[ 98 109  59 156] -> <74>
[109 120  68 116] -> <35>
[149 144 136 130] -> <152>
[149 115 164  69] -> <167>
[ 90 147 161 156] -> <116>
[120 119 125  98] -> <34>
[181 117 108 128] -> <147>
[ 69 131 141 183] -> <142>
common <116> <74>:  => [156]
common <142> <167>:  => [69]
common <167> <142>:  => [69]

[127 212 115 140 135 124 132 127 157]  <70>
[110 156 126 126  88  71 130 208 126]  <132>
[121 137 127 122 114 133 129 156 157]  <77>
[132 154 127 109  88  70 130 210 126]  <84>
common <77> <132>:  => [156]
q: [110 156 126 126  88  71 130 208 126] => <132>
common <84> <77>:  => [127]

[172 141 122  94 141  97 124 166 183 151 213  90  73 148  89] = <11>
[156 128 139 133 150 129 134 162 191 151 177  94 128 130 162] = <41>
[ 94 113 156  95 154 165 145 146 181 144 118 112 194 107 114] = <7>
[205 123  95 161 160 172 173 140  99 148 191 115  71 197 171] = <24>
[140 139 109  90 121 103 127 142 143 132 169 108  89 132 160] = <143>
common <7> <11>:  => [94]
common <41> <24>:  => [191]
common <143> <41>:  => [139]
common <11> <7>:  => [94]

[ 83  94  69  53  69 100 176 185 132 142 176 114 114 144  80 193 114 159
 169 161  63  71  85 123 119 110 177 161 151  72 116 138 162 105 168  92
 153 131 136 159  97  90 140 126 113 135 114 167 116 159  77  76 113 102
  61 172] -> <94>
[ 79 107 124 109  88 122 139 167 151 145 157  82 105 152  87 139  93 100
  90 161 123  85 129  80  81 111 184 106 129 107  82 122 118 156 141 111
  85 121 137 170  76  72  93 155 102 116 117 142 102  99  96 111 109 136
  68  98] -> <124>
[102  80  63  91  84 114 113 152 142  99 159 133  81  95 127 173 135 126
 159 130 147 151 127 115  97 148 100 138 172  96  95 144 123 154 102  71
 127 143 122 144  97 168 158 114 112 112 125 113 167  75 139 126  86  97
  68 149] -> <137>
[ 78  80  63  91  84 114 113 152 142  99 159 133  81  95 127 173 135 126
 159 130 147 151  82 115  69 148 100 138 172  96 123 144 123  82 102  71
 127 143 122 145 176 168 158 114 112 100 125 113 167  75 139 126  86  97
  68 149] -> <6>
q: [ 78  80  63  91  84 114 113 152 142  99 159 133  81  95 127 173 135 126
 159 130 147 151  82 115  69 148 100 138 172  96 123 144 123  82 102  71
 127 143 122 145 176 168 158 114 112 100 125 113 167  75 139 126  86  97
  68 149] => <6>
q: [ 83  94  69  53  69 100 176 185 132 142 176 114 114 144  80 193 114 159
 169 161  63  71  85 123 119 110 177 161 151  72 116 138 162 105 168  92
 153 131 136 159  97  90 140 126 113 135 114 167 116 159  77  76 113 102
  61 172] => <94>

[127 126 116 118]  <83>
[123 118 120 119]  <12>
[126 118 125 126]  <30>
[135 114 141 125]  <76>
[132 118 113 133]  <59>
common <12> <59>:  => [118]
common <30> <12>:  => [118]
common <83> <59>:  => [118]
common <12> <83>:  => [118]
common <76> <30>:  => [125]
q: [127 126 116 118] => <83>

[112 136 117 108 120 136 133 157 106 125 217 149 120 116 136 116 131 137
 119 140 134]  <104>
[120 141 114 122 106 141 120 141 121 125 172 135 110 123 116 113 122 148
 143 136  81]  <14>
[115 126 125 128 138 126 142 157 106 127 217 145 136 116 149 125 137 118
 103 136 177]  <60>
[144 121 140 149 133 121 122  98 152 130  52 108 133 140 116 119 122 123
 120 116  81]  <113>
q: [120 141 114 122 106 141 120 141 121 125 172 135 110 123 116 113 122 148
 143 136  81] => <14>

[191  88 113 190  64  71 109 123  79 123 133 174 146] -> <126>
[ 43 125 194 124 138 157 108 113 114 115 212 116 129] -> <92>
[138  66 120 135 131 150 190 142 161  64  71  71 123] -> <110>
common <110> <92>:  => [138]
common <92> <126>:  => [113]
common <126> <92>:  => [113]

[ 54 128  47 175 187 168 182 169] : <33>
[176  72 160 131 104 120 119  62] : <140>
[106 175  79  86 116 110 113 162] : <117>
[ 82  85 174  93  71 144 133  59] : <98>
[145 124 150 175 110  71  74  82] : <29>
common <117> <33>:  => [175]
q: [ 82  85 174  93  71 144 133  59] => <98>

[132 110  79  95 128 157 139 128 128  62 128 128 128 113] = <179>
[132 158 118 128  76 165  56 113 124 128 153  98 128 112] = <93>
[146 128 128 128 128 156 127 128 132 149 152 107  81 144] = <101>
[105  98  92 128 186  52 142 122  99 100 114 152  99 128] = <44>
[132 158 118 128  76 155  56 128 124 128 156 128 132 112] = <184>
[ 95 139 163 110  86  93  74 128 103 114 142 110 138  93] = <56>
[132 110  79  95 127 157 139 128 128 149 185  67 111 122] = <185>
[105 101  91 128 109  56 136 131  99  90 137 148 107  67] = <182>
[131 102 140 183 184  88 204  96 133 172 128 167 146 112] = <63>
[105  98  92 128 186  52 142 122  99 100 128 152 128  70] = <97>
q: [146 128 128 128 128 156 127 128 132 149 152 107  81 144] => <101>
common <44> <184>:  => [128]
common <63> <185>:  => [128]
common <63> <56>:  => [128]
common <97> <184>:  => [128]
common <179> <63>:  => [128]
common <44> <179>:  => [128]

